Here is a tiny trained network, its code and every weight. The questions are about switching its units off for an input and a target symbol, where a switched-off unit gives its printed mean instead of its output.

import numpy as np


def w(rows, s, z=0):
    codes = np.array(rows[::2]) - 128.0
    scale = np.full(codes.shape[1], s)
    scale[-1] = z or s
    return codes * scale


def f(y):
    return y / 2 * (1 + np.tanh(0.7978845608 * (y + 0.044715 * y**3)))


def softmax(a):
    e = np.exp(a - a.max(-1, keepdims=True))
    return e / e.sum(-1, keepdims=True)


def log_softmax(a):
    a = a - a.max(-1, keepdims=True)
    return a - np.log(np.exp(a).sum(-1, keepdims=True))


def net(x, mask):
    ids = ['ΓΘΨΩβδελστφ'.index(c) for c in x.split()]
    T = len(ids)
    res = E[ids] + P[:T]
    u = 0
    for l in range(3):
        q, k, v = (res @ M[l].T for M in (Q, K, V))
        z = softmax(np.where(np.tri(T) > 0, q @ k.T / 2**0.5, -1e9)) @ v
        res = res + np.where(mask[u], z, O[l][:, -1]) @ O[l][:, :-1]
        u += 1
        y = f(res @ A[l][:, :-1].T + A[l][:, -1])
        res = res + np.where(mask[u : u + 8], y, B[l][:, -1]) @ B[l][:, :-1]
        u += 8
    return log_softmax(res[-1] @ U[:, :-1].T + U[:, -1])


Q, K, V, O, A, B = {}, {}, {}, {}, {}, {}
E = w([
[193,92,169],'Γ',
[70,120,105],'Θ',
[141,193,222],'Ψ',
[32,180,118],'Ω',
[147,50,111],'β',
[225,41,146],'δ',
[2,185,133],'ε',
[223,110,199],'λ',
[20,156,111],'σ',
[104,199,152],'τ',
[142,56,143],'φ',
],0.0076)
P = w([
[78,57,118],'0',
[216,243,86],'1',
[99,136,208],'2',
[56,25,28],'3',
[196,203,102],'4',
[77,169,235],'5',
[49,47,26],'6',
[178,191,105],'7',
[68,194,254],'8',
],0.0075)
Q[0] = w([
[28,62,114],'0.h1',
[255,140,10],'0.h1',
],0.0056)
K[0] = w([
[181,237,74],'0.h1',
[236,247,3],'0.h1',
],0.0046)
V[0] = w([
[180,2,32],'0.h1',
[47,152,174],'0.h1',
],0.009)
O[0] = w([
[215,253,42,124],'0.h1',
[24,144,200,253],'0.h1',
],0.0052,0.00082)
A[0] = w([
[164,208,79,85],'0.n1',
[112,134,69,53],'0.n2',
[51,164,45,40],'0.n3',
[254,130,237,87],'0.n4',
[154,123,211,31],'0.n5',
[110,14,32,71],'0.n6',
[67,149,36,77],'0.n7',
[169,129,9,2],'0.n8',
],0.0084,0.005)
B[0] = w([
[102,188,85,127],'0.n1',
[172,58,55,56],'0.n2',
[255,168,174,107],'0.n3',
[229,142,228,252],'0.n4',
[229,26,77,90],'0.n5',
[176,218,76,219],'0.n6',
[204,29,200,130],'0.n7',
[121,15,174,86],'0.n8',
],0.0065,0.0015)
Q[1] = w([
[202,138,57],'1.h1',
[160,143,253],'1.h1',
],0.0056)
K[1] = w([
[131,165,177],'1.h1',
[136,246,139],'1.h1',
],0.011)
V[1] = w([
[236,93,54],'1.h1',
[139,92,255],'1.h1',
],0.0052)
O[1] = w([
[126,2,152,2],'1.h1',
[137,239,91,150],'1.h1',
],0.0059,0.00097)
A[1] = w([
[131,174,181,42],'1.n1',
[180,179,138,150],'1.n2',
[91,8,128,161],'1.n3',
[237,103,169,1],'1.n4',
[183,52,197,70],'1.n5',
[153,180,147,75],'1.n6',
[83,2,131,154],'1.n7',
[184,50,55,45],'1.n8',
],0.0094,0.0064)
B[1] = w([
[74,147,210,129],'1.n1',
[226,57,77,251],'1.n2',
[202,254,191,188],'1.n3',
[6,31,165,142],'1.n4',
[158,30,129,146],'1.n5',
[163,177,244,129],'1.n6',
[239,239,233,187],'1.n7',
[46,106,170,122],'1.n8',
],0.0081,0.0021)
Q[2] = w([
[35,36,254],'2.h1',
[89,21,79],'2.h1',
],0.0034)
K[2] = w([
[254,162,130],'2.h1',
[123,171,86],'2.h1',
],0.0084)
V[2] = w([
[1,55,142],'2.h1',
[85,95,5],'2.h1',
],0.0073)
O[2] = w([
[121,20,145,2],'2.h1',
[57,95,2,15],'2.h1',
],0.006,0.004)
A[2] = w([
[200,144,172,106],'2.n1',
[211,53,117,217],'2.n2',
[149,96,17,252],'2.n3',
[26,159,7,138],'2.n4',
[84,145,186,65],'2.n5',
[156,154,190,32],'2.n6',
[194,93,96,234],'2.n7',
[130,99,51,253],'2.n8',
],0.011,0.0048)
B[2] = w([
[177,79,88,253],'2.n1',
[52,96,49,203],'2.n2',
[28,123,255,178],'2.n3',
[188,2,172,175],'2.n4',
[97,39,176,167],'2.n5',
[167,55,169,201],'2.n6',
[62,130,70,201],'2.n7',
[53,120,196,160],'2.n8',
],0.0095,0.0063)
U = w([
[115,140,106,198],'Γ',
[55,129,98,157],'Θ',
[40,101,96,130],'Ψ',
[55,1,87,2],'Ω',
[232,103,116,89],'β',
[178,42,54,108],'δ',
[128,26,194,87],'ε',
[103,81,19,173],'λ',
[88,63,153,51],'σ',
[94,36,176,138],'τ',
[172,197,71,191],'φ',
],0.0084,0.0067)

Each question gives the input, a string of symbols that net reads in full, and the target symbol t.
The units are the heads (2 rows each of Q, K, V and O) and the neurons (one row each of A and B). Each row of codes is followed by its name. A weight is (code - 128) times the scale printed after its matrix; where a second scale follows, it is the last column's (O, A, B and U).
mask holds one flag per unit, layer by layer, with each layer's heads first. A switched-off unit (its flag False) gives its mean, the last column of its rows in O or B, instead of its output. The means were averaged over made-up inputs and are rounded, as every weight is.
A unit's drop is (log p(t) with every unit on - log p(t) with that unit switched off) / (log p(t) with every unit on - log p(t) with every unit switched off).
The circuit of an input: a set's keep is (log p(t) with only the set's units on - log p(t) with every unit switched off) / (log p(t) with every unit on - log p(t) with every unit switched off). Starting from the 12 units with the biggest drops (on a tie, the unit counted first), units are removed one at a time, each time the one whose removal leaves the highest keep (on an exact tie, the one counted first), for as long as the keep stays at least 0.8.
units of the circuit, in order: the units of the circuit, biggest drop first
most important unit: the unit with the biggest drop
k most important neurons: the k neurons with the biggest drops, biggest first
top k neurons in layer l: the k neurons of layer l with the biggest drops, biggest first
input β φ Θ δ, target β: units of the circuit, in order => 1.n7; 1.n3
input φ δ Γ Ω λ Θ φ, target φ: 4 most important neurons => 0.n6; 1.n7; 1.n3; 0.n7
input δ β δ, target λ: units of the circuit, in order => 0.h1; 2.n2; 2.n7; 1.n2
input φ Θ Θ φ β φ Θ Ψ, target β: most important unit => 0.n4
input τ φ δ Γ Ψ, target β: units of the circuit, in order => 1.n6; 0.n4; 2.n1
input φ Γ β Ψ, target φ: 2 most important neurons => 1.n7; 1.n3
input φ β β λ β Ψ ε, target φ: 3 most important neurons => 0.n7; 0.n3; 0.n6
input Ω φ δ Ψ Θ Θ Θ λ, target δ: 3 most important neurons => 0.n4; 1.n6; 1.n2
input τ φ σ Γ Γ, target λ: top 2 neurons in layer 1 => 1.n2; 1.n6
input φ δ φ Γ, target φ: 3 most important neurons => 1.n7; 1.n3; 0.n8
input Ω β λ, target Ω: 4 most important neurons => 0.n4; 1.n5; 2.n2; 1.n4
input φ τ Γ δ φ τ δ, target φ: top 2 neurons in layer 0 => 0.n6; 0.n4
input τ δ Γ β φ Γ β Θ, target τ: 2 most important neurons => 2.n4; 2.n3
input Θ φ δ, target λ: most important unit => 2.n2
input σ Θ σ Θ Θ, target τ: 3 most important neurons => 0.n4; 2.n4; 1.n7
input φ φ Ω δ ε φ σ, target φ: 2 most important neurons => 0.n7; 0.n6
input β β ε β, target β: top 3 neurons in layer 1 => 1.n7; 1.n3; 1.n2
input Ω λ τ Θ δ, target Ω: top 2 neurons in layer 0 => 0.n4; 0.n6
input σ Θ β φ Γ Γ λ Ω Ψ, target ε: 2 most important neurons => 0.n4; 1.n1
input φ φ Ψ Ω, target φ: most important unit => 0.n7
